Below is a small trained network, with its code and all its weights. Each question gives an input and a target symbol and asks what happens when units are switched off, that is, made to give their printed mean instead of their output.

import numpy as np


def w(rows, s, z=0):
    codes = np.array(rows[::2]) - 128.0
    scale = np.full(codes.shape[1], s)
    scale[-1] = z or s
    return codes * scale


def norm(h):
    return h / np.sqrt((h * h).mean(-1, keepdims=True) + 1e-5)


def f(y):
    return y / 2 * (1 + np.tanh(0.7978845608 * (y + 0.044715 * y**3)))


def softmax(a):
    e = np.exp(a - a.max(-1, keepdims=True))
    return e / e.sum(-1, keepdims=True)


def log_softmax(a):
    a = a - a.max(-1, keepdims=True)
    return a - np.log(np.exp(a).sum(-1, keepdims=True))


def net(x, mask):
    ids = ['ΘΛΩαζηπφ'.index(c) for c in x.split()]
    T = len(ids)
    res = E[ids] + P[:T]
    u = 0
    for l in range(2):
        q, k, v = (norm(res) @ M[l].T for M in (Q, K, V))
        z = softmax(np.where(np.tri(T) > 0, q @ k.T / 4**0.5, -1e9)) @ v
        res = res + np.where(mask[u], z, O[l][:, -1]) @ O[l][:, :-1]
        u += 1
        y = f(norm(res) @ A[l][:, :-1].T + A[l][:, -1])
        res = res + np.where(mask[u : u + 12], y, B[l][:, -1]) @ B[l][:, :-1]
        u += 12
    return log_softmax(norm(res)[-1] @ U[:, :-1].T + U[:, -1])


Q, K, V, O, A, B = {}, {}, {}, {}, {}, {}
E = w([
[143,115,2],'Θ',
[138,96,27],'Λ',
[153,11,211],'Ω',
[139,52,218],'α',
[134,107,18],'ζ',
[91,162,137],'η',
[152,81,182],'π',
[123,80,112],'φ',
],0.0076)
P = w([
[158,95,175],'0',
[139,163,116],'1',
[253,214,28],'2',
[52,65,212],'3',
[149,161,115],'4',
[238,211,45],'5',
[52,61,212],'6',
[149,159,117],'7',
],0.0079)
Q[0] = w([
[246,130,151],'L0H0',
[185,145,178],'L0H0',
[253,190,191],'L0H0',
[39,121,113],'L0H0',
],0.0055)
K[0] = w([
[112,62,143],'L0H0',
[60,129,134],'L0H0',
[2,82,146],'L0H0',
[175,149,145],'L0H0',
],0.0063)
V[0] = w([
[254,133,47],'L0H0',
[215,169,136],'L0H0',
[197,154,143],'L0H0',
[148,232,81],'L0H0',
],0.0059)
O[0] = w([
[177,80,228,251],'L0H0',
[106,90,217,174],'L0H0',
[108,105,173,168],'L0H0',
[125,207,253,70],'L0H0',
],0.0053,0.0021)
A[0] = w([
[2,108,228,99],'L0N0',
[10,250,157,3],'L0N1',
[182,147,150,94],'L0N2',
[99,109,159,110],'L0N3',
[122,180,128,44],'L0N4',
[159,143,154,103],'L0N5',
[130,129,129,128],'L0N6',
[147,132,140,118],'L0N7',
[224,209,78,167],'L0N8',
[178,150,173,97],'L0N9',
[61,200,133,3],'L0N10',
[98,124,29,103],'L0N11',
],0.0072,0.0057)
B[0] = w([
[213,143,241,193],'L0N0',
[179,1,76,135],'L0N1',
[107,83,143,122],'L0N2',
[156,139,136,127],'L0N3',
[134,115,92,98],'L0N4',
[129,100,113,118],'L0N5',
[128,128,128,128],'L0N6',
[127,127,126,126],'L0N7',
[144,38,193,254],'L0N8',
[121,84,105,121],'L0N9',
[136,64,86,108],'L0N10',
[78,132,180,148],'L0N11',
],0.0053,0.0043)
Q[1] = w([
[130,4,94],'L1H0',
[86,60,91],'L1H0',
[166,100,188],'L1H0',
[68,189,75],'L1H0',
],0.014)
K[1] = w([
[16,128,101],'L1H0',
[7,165,122],'L1H0',
[121,84,75],'L1H0',
[183,142,229],'L1H0',
],0.011)
V[1] = w([
[86,164,255],'L1H0',
[149,98,81],'L1H0',
[137,172,183],'L1H0',
[91,137,99],'L1H0',
],0.007)
O[1] = w([
[208,112,255,1],'L1H0',
[40,81,36,204],'L1H0',
[181,124,237,42],'L1H0',
[213,124,77,105],'L1H0',
],0.0039,0.0047)
A[1] = w([
[138,77,152,168],'L1N0',
[125,121,175,114],'L1N1',
[136,87,124,167],'L1N2',
[78,195,168,75],'L1N3',
[106,117,107,181],'L1N4',
[248,117,103,67],'L1N5',
[122,131,134,3],'L1N6',
[172,229,123,51],'L1N7',
[90,214,200,52],'L1N8',
[129,138,162,105],'L1N9',
[167,104,128,122],'L1N10',
[122,128,126,129],'L1N11',
],0.015,0.0041)
B[1] = w([
[122,176,127,254],'L1N0',
[127,113,28,157],'L1N1',
[104,181,158,246],'L1N2',
[90,255,114,146],'L1N3',
[141,149,185,211],'L1N4',
[205,109,57,248],'L1N5',
[77,116,109,93],'L1N6',
[46,21,214,125],'L1N7',
[57,211,50,170],'L1N8',
[99,126,67,125],'L1N9',
[129,173,111,178],'L1N10',
[132,131,140,131],'L1N11',
],0.0079,0.0045)
U = w([
[212,161,104,227],'Θ',
[157,36,93,164],'Λ',
[132,33,184,253],'Ω',
[114,133,211,154],'α',
[91,77,93,21],'ζ',
[99,253,119,63],'η',
[159,162,199,93],'π',
[96,80,97,16],'φ',
],0.014,0.0041)

Each question gives the input, a string of symbols that net reads in full, and the target symbol t.
The units are the heads (4 rows each of Q, K, V and O) and the neurons (one row each of A and B). Each row of codes is followed by its name. A weight is (code - 128) times the scale printed after its matrix; where a second scale follows, it is the last column's (O, A, B and U).
mask holds one flag per unit, layer by layer, with each layer's heads first. A switched-off unit (its flag False) gives its mean, the last column of its rows in O or B, instead of its output. The means were averaged over made-up inputs and are rounded, as every weight is.
A unit's drop is (log p(t) with every unit on - log p(t) with that unit switched off) / (log p(t) with every unit on - log p(t) with every unit switched off).
The circuit of an input: a set's keep is (log p(t) with only the set's units on - log p(t) with every unit switched off) / (log p(t) with every unit on - log p(t) with every unit switched off). Starting from the 12 units with the biggest drops (on a tie, the unit counted first), units are removed one at a time, each time the one whose removal leaves the highest keep (on an exact tie, the one counted first), for as long as the keep stays at least 0.8.
units of the circuit, in order: the units of the circuit, biggest drop first
unit that matters most: the unit with the biggest drop
k most important neurons: the k neurons with the biggest drops, biggest first
top k neurons in layer l: the k neurons of layer l with the biggest drops, biggest first
drop of u: that unit's drop, to one decimal
input Θ π ζ ζ π, target η: unit that matters most -> L0N0
input π η Ω η π, target Ω: top 2 neurons in layer 0 -> L0N8, L0N1
input Λ π ζ Λ Λ η φ π, target α: 3 most important neurons -> L0N0, L0N11, L1N5
input Λ α α Λ π φ π Ω, target α: 2 most important neurons -> L1N5, L0N0
input Θ φ α Ω Λ α Λ, target α: units of the circuit, in order -> L1N5, L0H0
input Θ η Ω Λ Ω, target η: 2 most important neurons -> L0N0, L0N8
input Ω ζ η φ, target η: 2 most important neurons -> L0N8, L0N1
input Λ η α Λ Θ, target α: 2 most important neurons -> L0N0, L1N5
input π η φ Λ η π η Θ, target Ω: top 3 neurons in layer 0 -> L0N11, L0N0, L0N1
input Ω Λ Ω ζ, target Ω: top 3 neurons in layer 1 -> L1N8, L1N3, L1N10
input ζ Θ α φ, target α: 2 most important neurons -> L1N5, L0N8
input η η φ Λ Ω Ω Θ, target Ω: top 2 neurons in layer 1 -> L1N8, L1N3
input π Λ η η η, target Ω: 2 most important neurons -> L0N1, L0N0
input Θ ζ η η η η, target Ω: units of the circuit, in order -> L1N7
input Λ π Ω η η, target α: top 3 neurons in layer 1 -> L1N5, L1N1, L1N8
input π η Λ α Λ Θ η Λ, target Ω: top 3 neurons in layer 0 -> L0N0, L0N1, L0N8
input Λ Θ Ω π η η, target Λ: top 2 neurons in layer 1 -> L1N5, L1N7
input π α Θ Θ, target α: 2 most important neurons -> L1N5, L0N0
input π η Ω ζ α η η ζ, target Ω: top 4 neurons in layer 0 -> L0N0, L0N11, L0N8, L0N1
input Λ φ η π Ω, target α: 2 most important neurons -> L0N0, L1N5
input Λ η π Θ, target η: unit that matters most -> L0N8
input π η π Λ η φ η π, target Ω: 4 most important neurons -> L0N8, L0N0, L0N1, L0N11
input α Ω π φ η Λ ζ, target η: 2 most important neurons -> L0N8, L0N1
input Λ Θ Ω Λ Ω ζ η π, target α: 3 most important neurons -> L0N0, L1N5, L0N11
input π ζ η α η Θ π, target η: top 2 neurons in layer 0 -> L0N8, L0N1
input Λ π η φ ζ, target α: drop of L0N0 -> 1.0
input Θ η π π Ω, target η: drop of L0N8 -> 0.7
input η Θ η, target Λ: top neuron in layer 0 -> L0N8
input φ η ζ ζ, target η: drop of L0H0 -> 0.2
input Θ η Λ Λ, target η: drop of L0N2 -> 0.0
